Below is a small trained network, with its code and all its weights. Each question gives an input and a class and asks what happens when units are switched off, that is, made to give their printed mean instead of their output.

import numpy as np


def w(rows, s, z=0):
    codes = np.array(rows[::2]) - 128.0
    scale = np.full(codes.shape[1], s)
    scale[-1] = z or s
    return codes * scale


def f(y):
    return np.maximum(y, 0)


def log_softmax(a):
    a = a - a.max(-1, keepdims=True)
    return a - np.log(np.exp(a).sum(-1, keepdims=True))


def net(x, mask):
    res = np.array(x, float).reshape(1, 4) / 4 @ E
    y = f(res @ A[0][:, :-1].T + A[0][:, -1])
    res = res + np.where(mask, y, B[0][:, -1]) @ B[0][:, :-1]
    return log_softmax(res[-1] @ U[:, :-1].T + U[:, -1])


A, B = {}, {}
E = w([
[25,252,96,88,113,112,252,114,125,88,130],'x0',
[140,151,135,59,103,20,94,192,32,39,119],'x1',
[94,68,49,72,164,155,173,36,77,96,186],'x2',
[207,168,180,95,236,141,94,150,60,135,254],'x3',
],0.0067)
A[0] = w([
[74,139,70,118,148,164,220,51,129,121,172,224],'n1',
[170,162,191,154,128,111,100,202,128,131,111,253],'n2',
[119,79,94,151,135,196,136,80,172,185,122,196],'n3',
[68,134,136,195,94,137,138,134,210,176,78,174],'n4',
[85,137,70,73,111,89,166,116,75,24,127,181],'n5',
[172,83,141,130,120,115,21,162,109,126,123,214],'n6',
[161,120,182,172,94,126,58,179,157,163,82,196],'n7',
[41,162,101,125,86,125,185,126,156,108,87,195],'n8',
[74,151,72,77,103,87,171,118,90,54,121,165],'n9',
[90,178,143,179,106,140,185,133,186,164,88,117],'n10',
[215,104,169,118,157,110,2,175,103,111,136,222],'n11',
[110,137,134,168,142,195,162,84,177,192,156,162],'n12',
[179,114,131,117,197,186,109,89,94,156,204,197],'n13',
[42,137,59,97,120,107,202,101,104,86,125,182],'n14',
[63,217,131,147,115,127,207,123,162,137,116,178],'n15',
[117,68,95,202,71,149,127,99,196,161,69,190],'n16',
],0.0073,0.0041)
B[0] = w([
[117,80,107,28,184,184,194,77,109,88,130,254],'n1',
[172,184,222,175,73,76,100,175,99,165,184,211],'n2',
[142,81,57,152,137,176,88,31,173,149,95,227],'n3',
[59,171,107,162,103,148,151,113,228,163,88,218],'n4',
[121,55,235,79,39,73,139,162,23,41,116,231],'n5',
[197,140,141,175,96,58,49,131,95,139,116,222],'n6',
[154,144,167,210,54,91,90,130,125,198,124,217],'n7',
[11,163,127,57,125,132,202,184,158,84,79,229],'n8',
[101,95,217,49,77,84,161,157,41,36,89,222],'n9',
[63,204,126,136,128,162,179,149,175,161,124,193],'n10',
[255,164,131,182,132,62,33,163,50,205,154,251],'n11',
[131,109,88,139,177,220,188,79,176,171,149,217],'n12',
[213,85,123,159,181,155,137,103,60,161,220,231],'n13',
[95,64,152,13,123,119,170,114,84,45,88,236],'n14',
[74,207,136,95,128,141,210,175,140,120,169,223],'n15',
[120,84,91,181,93,130,85,74,207,139,47,236],'n16',
],0.0064,0.0089)
U = w([
[74,212,171,190,86,135,168,190,200,192,127,97],'0',
[77,122,213,34,103,82,185,182,43,1,109,206],'1',
[172,78,99,221,69,87,32,82,160,162,27,175],'2',
[93,52,105,83,108,128,127,93,148,63,64,7],'3',
[189,56,92,131,244,221,156,42,98,161,224,251],'4',
[72,163,38,96,208,178,167,107,195,134,93,13],'5',
[243,188,189,160,151,25,37,227,12,167,237,115],'6',
],0.0057,0.0017)

Each question gives the input, the list of numbers given to net, and the class t.
The units are the neurons (one row each of A and B). Each row of codes is followed by its name. A weight is (code - 128) times the scale printed after its matrix; where a second scale follows, it is the last column's (A, B and U).
mask holds one flag per neuron, in row order. A switched-off neuron (its flag False) gives its mean, the last column of its row in B, instead of its output. The means were averaged over made-up inputs and are rounded, as every weight is.
A unit's drop is (log p(t) with every unit on - log p(t) with that unit switched off) / (log p(t) with every unit on - log p(t) with every unit switched off).
The circuit of an input: a set's keep is (log p(t) with only the set's units on - log p(t) with every unit switched off) / (log p(t) with every unit on - log p(t) with every unit switched off). Starting from the 12 units with the biggest drops (on a tie, the unit counted first), units are removed one at a time, each time the one whose removal leaves the highest keep (on an exact tie, the one counted first), for as long as the keep stays at least 0.8.
circuit, biggest first: the units of the circuit, biggest drop first
k most important neurons: the k neurons with the biggest drops, biggest first
drop when u is switched off: that unit's drop, to one decimal
input [-5,1,-5,-2], class 6: circuit, biggest first : (n11)
input [-1,0,3,4], class 6: circuit, biggest first : (n12, n14)
input [-7,-1,7,7], class 6: 2 most important neurons : (n11, n6)
input [-1,2,7,6], class 6: circuit, biggest first : (n12, n3, n13)
input [8,-2,-6,7], class 0: circuit, biggest first : (n5, n15)
input [-8,-3,-7,1], class 6: 2 most important neurons : (n11, n2)
input [-1,8,-8,-8], class 0: 4 most important neurons : (n4, n8, n13, n3)
input [5,-7,4,-4], class 5: drop when n4 is switched off : 0.0
input [0,5,-8,-4], class 6: drop when n5 is switched off : -0.1
input [-1,3,-3,-4], class 2: drop when n15 is switched off : 0.3
input [0,3,1,3], class 6: drop when n7 is switched off : 0.0
